The four nearest rows among all rows above each row, by straight-line distance, nearest first (none for the first five rows)
(in the rows, 100 means zero)
0: 120	90	107	101	102	116	114	107	99	102	111	100	109	105	98	96	116	107	101	105	105	109	130	103	103	94	146	125	119	155	117	107	113
1: 101	108	117	116	129	115	101	130	99	101	108	95	116	108	99	99	115	89	104	100	94	90	98	104	104	111	125	119	101	142	102	98	97
2: 111	114	114	122	141	120	110	142	106	114	102	102	98	106	97	101	86	93	96	107	100	102	112	75	96	99	109	126	99	141	113	119	106
3: 93	102	97	86	101	109	113	100	99	105	103	102	117	111	115	97	138	101	118	114	110	113	134	125	103	104	105	95	95	108	108	101	103
4: 88	101	107	97	91	112	102	96	97	106	103	105	125	93	102	104	109	103	104	116	115	105	159	124	118	112	131	120	110	165	116	104	98
5: 89	90	96	106	98	91	103	105	97	100	90	110	111	99	99	120	107	99	95	105	101	111	142	139	110	122	159	142	121	163	99	90	100 : 4 0 1 3
6: 103	108	106	109	114	109	102	112	98	102	97	103	104	105	97	91	86	103	97	111	105	96	153	98	107	121	150	151	106	177	117	95	116 : 0 4 5 1
7: 70	108	97	104	93	93	100	113	95	96	93	101	117	96	103	106	114	110	108	118	104	114	143	128	110	108	124	124	95	149	99	97	110 : 4 5 3 0
8: 94	108	106	101	99	101	88	108	101	99	98	92	110	105	109	106	81	80	99	96	94	111	112	115	109	116	159	143	115	186	115	107	96 : 6 5 0 4
9: 99	108	96	115	107	99	96	107	97	102	101	103	104	97	86	99	102	105	98	105	96	111	127	108	117	109	146	146	114	179	105	113	112 : 6 8 0 5
10: 97	92	100	105	97	107	98	112	94	102	109	98	112	114	98	108	124	101	114	102	106	111	115	114	112	96	105	108	99	105	100	102	99 : 3 1 7 0
11: 109	100	112	102	104	99	110	100	111	109	104	96	93	111	102	99	85	102	88	107	99	106	146	117	116	120	133	144	112	153	120	110	109 : 6 9 0 4
12: 82	104	103	108	84	108	95	123	107	103	117	105	131	114	100	102	129	101	124	102	97	104	79	116	87	101	116	96	99	113	94	97	84 : 10 1 3 7
13: 90	94	93	106	94	105	98	100	96	108	91	101	120	114	98	102	98	108	111	122	104	117	164	111	108	108	110	125	105	115	97	105	103 : 7 10 4 3
14: 80	97	109	111	89	104	98	113	94	90	104	98	123	108	109	99	120	113	113	109	103	110	143	82	103	91	102	108	114	119	108	99	93 : 10 13 3 7
15: 107	111	107	110	131	118	121	118	98	111	93	103	96	109	99	93	97	98	102	107	91	104	125	81	107	97	105	113	110	141	108	110	117 : 2 1 0 11
16: 86	106	91	113	99	110	103	127	101	116	123	108	132	124	114	112	110	105	107	106	104	115	106	96	102	108	99	104	104	107	108	104	88 : 10 12 14 3
17: 90	101	108	112	110	119	96	116	102	105	99	108	117	106	95	96	92	100	101	112	100	101	116	92	98	99	127	135	110	200	122	102	107 : 9 6 8 0
18: 110	103	113	120	116	126	123	136	112	107	97	103	124	103	97	97	93	101	92	109	101	101	115	88	99	101	101	128	119	164	119	108	107 : 2 15 17 1
19: 102	114	109	121	101	108	107	113	100	106	98	92	107	108	95	96	86	94	94	113	90	100	110	90	104	97	139	150	115	184	124	102	106 : 17 9 8 6
20: 102	109	98	90	101	96	87	89	97	95	98	103	94	118	100	95	116	104	115	110	119	116	125	143	106	104	117	114	109	95	97	106	102 : 10 3 13 7
21: 101	97	93	110	116	103	100	121	98	105	104	90	97	99	88	107	89	91	106	108	106	119	148	126	129	116	149	156	117	164	115	111	114 : 9 11 6 5
22: 95	97	108	115	103	115	103	101	100	96	97	101	124	107	91	106	87	84	105	96	91	117	111	116	110	113	162	141	116	171	103	105	102 : 8 9 19 5
23: 94	89	99	104	99	93	97	110	106	116	106	101	96	95	107	95	103	99	97	99	106	111	156	135	117	114	148	132	117	146	103	111	107 : 11 5 21 4
24: 87	102	105	119	133	121	123	144	97	115	112	110	120	108	110	96	99	91	95	104	101	103	120	82	116	104	100	116	99	129	97	110	114 : 15 2 18 1
25: 110	104	108	117	132	116	115	142	107	104	92	85	97	113	95	95	72	101	97	101	96	100	112	89	99	110	108	123	100	144	109	111	113 : 2 15 18 24
26: 81	107	96	109	99	107	101	97	111	104	117	108	99	103	104	101	125	109	110	116	104	110	127	100	116	102	111	109	101	127	105	98	100 : 10 14 3 7
27: 90	99	97	113	126	111	108	153	112	122	124	107	129	115	101	104	92	104	107	111	103	104	111	90	105	93	116	111	98	116	108	107	99 : 24 16 2 1
28: 77	115	100	103	96	96	110	122	99	108	105	100	106	97	93	97	114	104	112	118	112	120	166	125	128	106	132	122	101	142	113	104	105 : 7 4 23 13
29: 96	100	108	102	109	104	109	132	106	106	113	103	135	120	116	102	113	114	102	99	108	114	130	76	104	104	86	97	95	120	117	105	98 : 16 14 27 24
30: 83	104	105	112	116	117	114	153	117	115	117	103	140	119	102	101	95	98	98	102	100	105	99	81	95	102	114	115	90	140	97	101	97 : 27 24 1 16
31: 98	94	98	102	107	108	93	112	103	104	91	103	113	99	105	101	137	115	108	125	103	114	141	127	112	96	101	116	96	119	102	95	102 : 3 10 26 13
32: 76	112	98	100	103	112	98	110	97	101	111	105	126	97	91	103	109	96	108	111	105	116	151	133	121	112	134	133	114	147	112	96	97 : 4 28 7 23
33: 103	93	114	116	126	121	129	155	115	117	113	96	120	109	97	102	101	107	84	106	100	105	121	84	102	99	85	113	97	129	101	91	114 : 24 30 27 18
34: 86	111	100	107	113	116	111	150	109	126	124	97	126	114	101	95	95	105	107	110	99	101	107	75	107	91	106	114	104	130	102	105	106 : 27 30 24 33
35: 88	105	110	99	101	102	88	114	96	95	94	99	99	88	98	105	94	106	103	99	98	114	136	133	107	125	152	138	113	157	109	114	107 : 23 5 9 21
36: 92	107	107	109	113	128	112	150	112	113	129	99	138	115	103	90	107	85	95	100	98	100	104	90	101	100	107	113	98	120	104	103	92 : 30 34 27 24
37: 108	105	111	125	119	113	110	133	98	107	101	102	119	97	102	105	90	101	93	112	80	96	122	78	106	93	105	116	107	173	113	104	108 : 18 15 2 17
38: 106	108	104	108	134	121	116	143	122	116	127	108	113	106	104	110	102	99	111	100	96	100	106	99	106	102	110	107	100	101	112	98	112 : 27 36 34 24
39: 79	100	106	87	115	113	121	130	106	117	120	116	129	120	105	106	101	111	86	113	107	109	136	71	116	98	91	113	90	121	99	92	102 : 29 24 34 33
40: 88	102	90	99	107	107	106	115	100	111	104	88	102	98	95	106	94	107	91	122	103	101	162	109	111	125	137	150	111	172	116	105	105 : 6 21 11 9
41: 76	107	103	103	88	120	104	116	101	96	112	105	126	101	110	108	127	107	117	114	107	121	147	122	115	109	123	106	96	155	106	100	92 : 7 4 32 28
42: 100	108	109	108	130	135	110	140	109	113	123	100	106	98	102	105	96	107	106	107	105	112	115	93	96	105	91	107	104	125	109	104	109 : 38 33 24 34
43: 101	117	101	128	128	114	119	164	103	104	107	102	120	106	108	108	99	94	107	100	97	104	98	92	94	90	112	119	99	137	108	117	104 : 2 30 27 24
44: 93	110	109	107	122	92	115	116	93	103	96	96	94	104	93	98	79	104	93	116	105	103	149	103	106	122	155	153	121	170	118	110	111 : 6 40 11 21
45: 105	99	111	106	100	107	108	100	101	101	106	98	106	106	100	103	102	101	103	106	103	100	121	108	110	110	149	133	113	180	98	115	111 : 9 0 22 8
46: 85	94	99	104	111	106	109	152	105	117	123	99	142	115	98	99	106	93	99	104	100	109	120	73	109	104	91	110	104	128	99	97	98 : 34 36 30 27
47: 96	106	103	92	101	99	98	102	97	112	97	113	109	111	102	103	115	115	116	112	112	118	150	107	98	113	116	113	105	107	101	95	102 : 13 3 31 26
48: 103	99	109	114	113	111	100	118	111	101	106	98	130	103	92	101	106	100	103	109	102	96	119	91	103	103	115	126	117	173	127	102	107 : 17 18 37 19
49: 89	99	107	104	105	122	110	150	110	116	121	109	139	123	100	96	107	102	84	102	109	100	105	90	104	103	102	102	101	124	92	99	92 : 36 30 46 34
50: 71	104	95	105	102	117	107	123	97	105	102	98	120	102	95	106	87	97	109	121	116	125	178	104	124	124	122	151	116	154	118	106	98 : 40 32 28 4
51: 113	104	107	113	117	99	104	109	93	98	114	111	93	99	111	102	89	113	96	101	91	97	107	103	97	111	139	134	120	165	107	113	100 : 45 9 19 0
52: 83	104	107	96	112	100	105	119	105	108	103	103	109	109	99	96	120	106	111	109	102	120	158	113	119	97	122	131	111	116	98	95	104 : 47 28 13 31
53: 84	103	107	114	93	105	89	111	99	86	110	96	108	97	104	97	111	93	123	104	96	120	150	136	125	112	138	127	107	138	106	102	97 : 32 28 7 23
54: 88	105	98	98	101	106	97	111	98	100	115	102	136	118	98	93	147	103	121	104	96	117	107	104	99	93	99	95	100	118	97	100	96 : 10 12 3 16
55: 94	94	98	125	103	99	104	111	89	93	90	100	106	105	96	96	84	100	96	113	105	102	135	118	126	119	159	153	113	157	98	118	110 : 9 21 44 35
56: 108	98	111	113	93	106	95	106	99	100	114	105	123	108	91	105	106	90	105	108	98	109	95	133	104	108	155	158	106	170	110	105	105 : 22 45 8 9
57: 91	111	101	106	110	101	118	105	93	98	99	102	102	102	96	107	86	96	108	108	102	109	153	100	115	112	143	167	110	185	113	95	110 : 6 44 40 9
58: 96	100	96	99	110	110	101	108	97	101	100	103	125	107	95	105	104	101	116	97	105	103	117	130	111	115	154	139	108	186	107	106	100 : 45 22 9 56
59: 119	104	106	117	110	106	100	115	101	113	98	101	103	107	109	96	88	90	96	105	85	100	116	92	103	110	125	135	118	171	103	111	113 : 51 19 45 37
60: 108	94	105	98	109	98	94	111	95	102	87	93	89	94	102	89	80	98	105	112	104	107	136	137	105	125	167	153	100	155	103	103	108 : 35 55 21 23
61: 101	95	106	121	123	118	114	150	112	110	105	114	121	104	102	92	108	102	109	104	88	99	84	102	105	97	107	98	103	113	97	103	102 : 38 27 36 43
62: 81	100	104	99	105	107	112	136	114	118	113	98	143	118	113	103	132	90	118	116	99	107	113	78	103	85	92	96	111	123	102	97	106 : 46 29 54 34
63: 59	99	96	132	117	93	93	116	108	84	102	102	119	119	97	91	60	87	102	95	74	111	53	111	104	103	169	123	86	159	86	113	100 : 22 8 56 1
64: 88	98	102	103	103	104	107	100	103	94	94	107	100	96	100	97	98	98	98	115	104	116	155	136	117	108	143	144	108	143	102	102	113 : 23 35 32 5
65: 85	110	103	127	127	119	107	150	113	120	118	98	140	104	102	100	90	101	101	112	101	109	97	93	97	95	121	117	98	143	112	99	107 : 30 27 34 43
66: 99	105	110	114	132	130	115	136	112	114	116	103	116	102	102	112	92	100	94	99	96	106	109	90	106	101	99	105	105	126	108	101	107 : 42 38 24 33
67: 109	97	113	125	134	120	112	145	110	105	101	106	110	90	101	100	91	97	97	99	93	102	110	90	93	107	102	123	107	117	104	112	103 : 66 2 42 25
68: 79	98	98	111	111	98	109	108	98	100	93	101	104	94	83	103	84	102	105	108	96	105	143	128	114	116	142	156	112	175	115	104	99 : 57 21 9 40
69: 82	103	111	123	122	124	109	131	102	108	101	99	115	98	98	102	78	97	93	110	98	115	127	60	101	103	124	143	105	200	106	109	110 : 17 37 19 18
70: 81	108	102	120	107	116	112	161	105	110	120	110	139	110	102	95	110	93	110	106	98	104	113	71	106	92	98	106	101	125	108	103	105 : 46 34 36 30
71: 77	100	102	94	105	108	119	147	101	119	116	106	143	121	103	104	119	103	107	121	113	101	130	75	97	101	91	118	108	135	113	107	105 : 46 62 70 29
72: 104	104	107	121	127	117	119	121	101	103	109	94	109	100	94	106	84	93	101	108	94	99	107	78	105	101	107	122	115	162	105	107	117 : 37 18 15 25
73: 79	105	104	105	103	92	108	108	96	102	97	107	103	109	94	103	85	102	99	111	111	112	154	123	120	113	154	148	109	158	110	104	115 : 64 68 55 44
74: 86	99	111	125	99	108	103	107	98	97	98	97	111	108	102	83	95	95	107	110	94	113	123	133	119	110	168	143	108	168	115	108	92 : 22 55 58 8
75: 84	94	103	109	107	104	94	101	103	102	100	99	106	97	89	84	81	100	94	116	100	106	167	129	113	115	162	148	107	152	113	106	106 : 73 64 68 23
76: 77	105	107	107	101	100	103	105	103	98	101	109	111	102	96	96	105	107	109	132	112	113	145	134	119	110	145	139	122	157	101	120	110 : 64 73 32 4
77: 79	104	109	108	103	108	99	115	105	94	102	109	115	107	97	92	94	101	108	115	102	121	154	116	105	110	129	131	97	142	101	95	98 : 32 7 64 53
78: 79	105	104	107	104	112	96	119	98	112	109	96	125	106	103	97	129	113	122	115	110	116	137	103	106	107	111	115	120	139	107	100	91 : 14 41 26 52
79: 99	115	95	110	109	98	98	105	93	94	98	107	108	99	95	99	79	98	102	104	110	117	114	124	114	113	163	151	107	166	109	102	111 : 9 22 55 8
80: 88	107	114	124	131	137	117	132	102	106	116	102	117	102	101	96	94	100	106	102	91	98	101	97	96	96	100	104	99	128	107	111	98 : 66 42 67 61
81: 74	99	102	101	106	96	115	139	106	114	120	98	130	121	113	109	96	97	97	114	91	103	126	68	107	112	88	128	95	139	109	104	111 : 46 71 39 34
82: 66	102	97	109	111	96	99	112	87	86	92	100	118	107	101	93	109	106	100	126	115	119	168	103	120	107	120	130	96	144	107	106	115 : 7 77 28 13
83: 94	106	94	116	107	128	105	127	96	115	132	107	143	121	103	102	125	98	105	101	101	101	95	96	100	95	104	102	101	128	110	100	88 : 16 36 49 54
84: 68	101	96	110	120	128	109	151	99	110	118	101	134	110	103	94	90	95	90	114	98	99	117	75	109	98	104	111	95	138	91	103	93 : 30 34 46 24
85: 95	96	97	93	93	109	98	105	90	110	102	89	110	110	103	109	128	117	118	121	103	117	145	119	106	107	109	113	99	118	102	100	113 : 31 47 3 13
86: 100	100	114	108	90	117	101	114	103	98	106	94	115	101	98	100	105	104	97	102	85	102	129	112	112	114	156	127	122	183	110	109	100 : 45 9 22 58
87: 77	97	99	100	94	95	105	100	102	103	98	98	110	116	109	107	116	108	117	117	108	119	160	109	107	114	104	110	94	128	113	109	110 : 85 13 47 7
88: 84	98	102	104	96	109	100	100	98	98	107	105	117	101	97	98	102	106	103	108	103	113	159	119	114	113	141	127	119	153	110	100	101 : 4 32 77 64
89: 116	112	101	103	111	104	99	104	108	94	99	89	103	100	97	98	88	100	99	105	105	105	114	96	109	107	128	133	109	173	113	115	119 : 59 45 9 19
90: 91	101	104	108	94	107	103	104	103	104	103	101	102	113	101	99	98	101	95	113	107	113	160	148	109	108	139	138	113	149	100	104	102 : 64 23 88 76
91: 94	109	100	89	102	105	98	114	95	104	106	111	126	117	107	112	139	114	115	117	112	105	120	118	110	93	104	118	104	99	103	87	113 : 10 3 31 85
92: 96	102	109	105	106	100	106	98	99	108	93	114	108	89	96	99	101	96	98	114	108	103	149	133	107	114	144	141	104	139	108	110	107 : 64 90 23 73
93: 94	95	103	105	118	104	109	122	103	114	116	117	121	107	108	105	113	108	107	104	101	102	119	95	111	100	96	109	96	95	104	93	107 : 10 16 38 29
94: 96	100	109	110	104	102	86	108	104	91	101	102	106	99	99	92	97	100	103	107	96	108	122	115	101	111	162	147	117	165	109	103	110 : 9 79 35 45
95: 102	104	107	118	131	125	108	145	115	98	111	97	123	104	91	102	101	92	103	100	84	96	94	92	98	102	120	108	101	124	99	98	95 : 61 1 80 66
96: 112	101	98	98	103	100	99	109	94	97	101	101	100	92	99	109	94	93	103	96	99	106	119	107	114	111	156	141	119	166	105	112	109 : 45 9 94 79
97: 83	105	105	124	126	117	108	151	103	105	119	101	126	106	102	95	81	104	102	105	96	110	100	75	94	96	120	115	102	147	92	104	113 : 65 30 34 84
98: 120	99	106	110	117	125	104	119	111	101	104	93	110	93	96	108	97	98	97	104	95	102	118	89	93	107	108	100	113	152	120	111	105 : 72 18 48 37
99: 69	103	106	116	94	109	96	109	87	105	109	109	134	110	97	104	132	115	98	113	107	118	133	88	113	106	121	113	94	137	102	102	103 : 78 14 26 41
100: 111	109	107	103	112	114	113	117	96	104	97	96	106	104	83	105	80	87	96	104	102	111	119	88	101	101	139	132	107	183	122	104	116 : 19 89 17 59
101: 114	109	109	115	119	116	109	116	95	94	102	103	116	97	106	98	100	96	91	107	89	107	109	88	95	93	128	104	113	162	109	102	114 : 98 37 72 59
102: 89	95	114	109	109	114	110	148	105	114	121	108	132	113	107	105	109	108	95	98	93	100	89	103	95	91	118	99	97	105	94	101	98 : 61 49 36 27
103: 83	96	104	101	93	107	107	111	109	98	98	112	103	103	94	97	102	111	108	116	103	122	150	127	116	110	147	119	106	140	111	100	100 : 88 77 64 28
104: 70	105	107	107	105	115	100	122	96	104	97	105	116	98	103	106	107	102	110	119	105	120	158	118	113	111	141	137	100	166	103	99	97 : 77 32 88 7
105: 88	101	95	123	124	124	110	147	107	109	105	96	128	106	108	98	92	100	96	104	101	102	101	74	102	100	108	119	98	161	106	95	107 : 97 65 30 84
106: 89	102	108	135	111	125	112	139	99	99	115	94	120	101	91	100	94	87	99	108	95	112	94	83	109	100	121	112	110	170	108	100	95 : 105 72 97 37
107: 105	109	94	117	127	127	119	136	101	119	112	107	105	97	99	98	101	99	101	101	99	99	121	94	98	97	110	104	101	113	118	104	100 : 66 42 38 80
108: 75	104	98	114	115	91	105	106	90	116	105	104	114	115	105	103	106	103	113	114	116	114	168	92	110	120	102	127	110	133	119	99	120 : 87 82 13 52
109: 112	106	102	106	110	89	111	116	94	112	112	109	109	125	112	112	114	107	103	106	99	108	119	107	108	99	109	102	99	87	95	109	114 : 93 10 91 16
110: 66	93	106	123	114	90	103	137	99	105	107	104	121	122	97	94	71	92	93	111	96	109	109	69	90	100	125	120	103	140	100	101	98 : 97 30 84 105
111: 98	98	103	111	106	103	103	110	97	90	92	104	105	108	111	99	97	94	110	110	105	123	146	123	111	111	147	164	112	161	108	101	111 : 64 73 21 94
112: 86	104	105	105	106	98	100	109	108	102	111	104	122	117	117	106	134	100	111	113	105	122	140	99	102	102	106	118	104	125	109	102	97 : 78 26 14 87
113: 96	100	101	109	112	90	92	103	97	104	100	97	105	102	94	109	83	98	93	99	91	103	118	97	119	108	147	142	104	191	114	110	109 : 9 8 96 45
114: 102	95	103	114	127	111	123	141	100	110	117	105	107	122	105	99	96	93	97	111	91	104	83	102	95	98	116	110	105	97	95	103	94 : 61 102 95 38
115: 89	102	106	108	91	100	103	95	112	95	105	92	115	99	90	107	103	109	109	114	103	128	132	129	114	109	145	128	117	130	104	93	92 : 103 88 53 32
116: 87	102	103	104	105	103	102	112	91	99	96	98	97	109	109	102	90	97	99	118	102	109	176	129	114	122	140	143	108	139	110	97	101 : 64 90 73 75
